Below are the code and all the weights of a small trained network. Each question names an input and a class and asks about switching units off, where a switched-off unit gives its printed mean instead of its output.

import numpy as np


def w(rows, s, z=0):
    codes = np.array(rows[::2]) - 128.0
    scale = np.full(codes.shape[1], s)
    scale[-1] = z or s
    return codes * scale


def f(y):
    return y / 2 * (1 + np.tanh(0.7978845608 * (y + 0.044715 * y**3)))


def log_softmax(a):
    a = a - a.max(-1, keepdims=True)
    return a - np.log(np.exp(a).sum(-1, keepdims=True))


def net(x, mask):
    res = np.array(x, float).reshape(1, 5) / 4 @ E
    y = f(res @ A[0][:, :-1].T + A[0][:, -1])
    res = res + np.where(mask, y, B[0][:, -1]) @ B[0][:, :-1]
    return log_softmax(res[-1] @ U[:, :-1].T + U[:, -1])


A, B = {}, {}
E = w([
[158,97,235,218,170,104,108],'x0',
[52,167,123,141,224,241,66],'x1',
[100,255,86,162,122,50,87],'x2',
[189,81,85,95,181,133,6],'x3',
[113,147,225,45,168,143,122],'x4',
],0.0069)
A[0] = w([
[123,106,46,120,106,141,153,95],'neuron 0',
[83,115,64,130,72,162,200,234],'neuron 1',
[88,155,149,169,193,141,69,105],'neuron 2',
[91,136,50,94,158,152,98,76],'neuron 3',
[122,167,117,133,193,165,36,216],'neuron 4',
[174,123,101,199,71,1,125,255],'neuron 5',
[97,181,109,123,174,142,60,158],'neuron 6',
[134,108,78,93,84,106,132,162],'neuron 7',
[58,191,220,145,114,134,215,151],'neuron 8',
[123,92,157,58,108,126,152,105],'neuron 9',
[86,111,77,179,98,150,151,162],'neuron 10',
[95,93,49,189,100,175,174,160],'neuron 11',
[125,135,110,144,68,27,148,237],'neuron 12',
[161,70,217,45,131,148,128,198],'neuron 13',
[132,104,170,114,165,180,101,251],'neuron 14',
[161,36,222,200,163,125,121,181],'neuron 15',
[132,139,118,184,48,38,168,251],'neuron 16',
[109,187,53,205,96,114,126,43],'neuron 17',
[85,95,173,46,129,154,188,109],'neuron 18',
],0.0088,0.0032)
B[0] = w([
[121,37,115,118,117,194,133,165],'neuron 0',
[162,109,165,124,76,162,137,208],'neuron 1',
[105,105,80,106,211,131,80,183],'neuron 2',
[72,112,153,167,179,133,115,173],'neuron 3',
[94,112,116,74,191,125,29,225],'neuron 4',
[147,233,125,113,30,54,126,255],'neuron 5',
[63,136,123,112,177,89,82,197],'neuron 6',
[128,103,105,94,128,157,110,180],'neuron 7',
[25,221,145,173,127,2,182,208],'neuron 8',
[174,174,94,95,87,111,105,163],'neuron 9',
[162,113,156,129,122,160,125,162],'neuron 10',
[163,69,173,128,111,176,144,178],'neuron 11',
[164,200,121,116,56,96,120,225],'neuron 12',
[200,113,158,87,103,113,80,228],'neuron 13',
[158,84,154,137,158,127,63,200],'neuron 14',
[111,117,225,219,173,193,180,226],'neuron 15',
[154,194,144,135,66,85,134,240],'neuron 16',
[162,134,142,110,93,111,86,187],'neuron 17',
[186,180,117,109,50,88,114,179],'neuron 18',
],0.0086,0.0082)
U = w([
[88,105,99,201,187,134,196,2],'0',
[101,176,201,197,90,101,204,163],'1',
[2,120,48,112,200,105,71,160],'2',
[216,153,67,57,61,101,86,158],'3',
[167,7,191,147,170,199,98,150],'4',
[126,69,48,112,80,169,195,85],'5',
],0.0081,0.0033)

Each question gives the input, the list of numbers given to net, and the class t.
The units are the neurons (one row each of A and B). Each row of codes is followed by its name. A weight is (code - 128) times the scale printed after its matrix; where a second scale follows, it is the last column's (A, B and U).
mask holds one flag per neuron, in row order. A switched-off neuron (its flag False) gives its mean, the last column of its row in B, instead of its output. The means were averaged over made-up inputs and are rounded, as every weight is.
A unit's drop is (log p(t) with every unit on - log p(t) with that unit switched off) / (log p(t) with every unit on - log p(t) with every unit switched off).
The circuit of an input: a set's keep is (log p(t) with only the set's units on - log p(t) with every unit switched off) / (log p(t) with every unit on - log p(t) with every unit switched off). Starting from the 12 units with the biggest drops (on a tie, the unit counted first), units are removed one at a time, each time the one whose removal leaves the highest keep (on an exact tie, the one counted first), for as long as the keep stays at least 0.8.
circuit, biggest first: the units of the circuit, biggest drop first
unit that matters most: the unit with the biggest drop
k most important neurons: the k neurons with the biggest drops, biggest first
drop of u: that unit's drop, to one decimal
input [2,1,-4,-1,-4], class 4: circuit, biggest first : neuron 8; neuron 5
input [2,3,-1,4,-4], class 2: circuit, biggest first : neuron 13; neuron 4
input [5,-7,-8,5,-5], class 1: circuit, biggest first : neuron 15; neuron 5
input [-3,1,-2,2,-2], class 4: circuit, biggest first : neuron 5; neuron 12
input [5,-1,-1,3,-7], class 1: circuit, biggest first : neuron 15; neuron 13
input [4,-3,-1,1,-5], class 1: unit that matters most : neuron 15
input [-8,8,-7,7,7], class 2: 2 most important neurons : neuron 4; neuron 6
input [-3,-1,-2,5,-7], class 5: 3 most important neurons : neuron 13; neuron 0; neuron 18
input [-2,-3,-5,5,-8], class 5: 2 most important neurons : neuron 0; neuron 13
input [7,2,8,1,-1], class 2: drop of neuron 4 : 0.1
input [1,2,0,2,0], class 2: drop of neuron 1 : 0.2
input [6,-4,-1,8,-8], class 1: 2 most important neurons : neuron 15; neuron 13
input [-8,0,-4,-4,2], class 5: drop of neuron 16 : 0.4
input [-8,-1,6,6,0], class 2: unit that matters most : neuron 3
